[[135 141 132 139]
 [125 156 145 127]
 [141 138 123 134]] ans = 139

[[149 110 135 145 115]
 [134 116 143 114 152]
 [141 140 103 142 115]] ans = 115

[[135 106 123 123]
 [124  98 147 152]
 [153 113 102 101]] ans = 123

[[131 140 132 126 133 140]
 [119 116 126 124 151 115]
 [115 134 146 125 125 135]] ans = 140

[[150 117 142 146 117 116]
 [134 135 147 140 136 137]
 [140 131 132 136 131 130]] ans = 116

[[127 142 153 113 109]
 [140 137 125 141 142]
 [124 128 124 125 130]] ans = 109

[[115 119 142 108 109 142]
 [139 131 108 136 133 106]
 [113 112 145 107 104 146]] ans = 142

[[116 126 117 107 129]
 [123 139 126 123 136]
 [140 129 134 140 128]] ans = 129

[[130 122 135 132]
 [130 115 131 126]
 [125 102 125 119]] ans = 132

[[115 109 120 138 120]
 [112 155 138 102 106]
 [118 126 141 121 123]] ans = 120
---
[[152 141 139 126 147 126 150]
 [141 138 137 127 137 127 139]
 [109 133 137 126 104 125 107]] --> 127

[[134 112 109 151 158 101]
 [122 137 137 101 100 154]] --> 100

[[142 138 111 111 106 126]
 [109 113 144 147 150 134]] --> 150

[[149 135 131 148]
 [138 119 147 137]
 [135 117 154 134]] --> 147

[[140 111 138 134 116 139 132]
 [106 158 106 133 134 127 135]
 [121 135 118 143 116 147 144]] --> 127

[[108 125 113 118 127]
 [115 134 141 120 152]
 [108 129 137 144 148]] --> 120
---
array([145, 145, 118, 150]) ==> 118

array([[128, 119, 115, 136, 138, 104, 130],
       [135, 123, 130, 124, 113, 153, 117]]) ==> 115

array([134, 141, 142, 108, 111, 107, 103]) ==> 142

array([119, 124, 148, 150, 151]) ==> 148

array([135, 123, 104, 126, 138, 149]) ==> 104

array([146, 125, 130, 108, 138, 101, 111]) ==> 130

array([[121, 126, 153, 111],
       [117, 124, 155, 134],
       [123, 128, 149, 136]]) ==> 153

array([145, 120, 102, 123]) ==> 102
---
[132 131 154 126] value 154, 126

[153 131 128 139] value 153, 128

[112 135 126 155 118 115] value 155, 112

[[141 106 127 138]
 [121 146 134 141]
 [120 145 136 143]] value 146, 106

[[143 145 120 130 123 107 125]
 [117 144 124 127 138 123 126]
 [119 138 123 147 129 116 152]] value 152, 107

[119 132 130 104 154 157 111] value 157, 104

[134 129 143 138 107 126 116] value 143, 107
---
[113 143 109 122 114 152 117] value 117
[ 99 153 132 114 111 128 156] value 128
[134 111 112 116 158 128 118] value 118
[131 145 149 113 133 117 122] value 131
[132 135 128 104 127] value 128
[129 154 127 150 143] value 143
[150 106  99 137 145 108 113] value 113
[146 125 100 105 144 152 147] value 144
---
[[107 122 127 131 138 135 144]
 [104 127 121 134 138 129 140]
 [131 120 133 110 140 138 142]] out 138

[[139 123 122 137 146]
 [112 133 129 110 127]
 [106 124 112 109 114]] out 109

[[121 121 148 132]
 [120 153 138 112]
 [103 148 100 115]] out 100

[[115 134 131 125 124 138]
 [122 114 125 126 139 124]
 [117 127 132 153 135 139]] out 135

[[ 99 128 129 135 140 158]
 [109 130 129 129 140 146]
 [101 136 129 122 151 153]] out 151

[[125 151 129 142 113 127 143]
 [129 149 120 135 124 118 149]
 [147 118 108 101 155 114 146]] out 114

[[130 138 135 110 114 124 129]
 [125 144 150 115 121 112 114]
 [108 128 130 140 123 128 111]] out 128

[[117 144 126 138 152]
 [123 110 110 148 108]
 [115 134 146 138 145]] out 138
---
[[115 132 129 137]
 [146 121 131 152]
 [141 126 130 118]] 126

[147 157 110 115] 157

[[131 147 134 126]
 [141 135 123 121]
 [137 157 133 105]] 157

[127 130 156 110] 130

[151 119 132 103] 119

[[129 139 120  99]
 [154 127 114 109]] 127
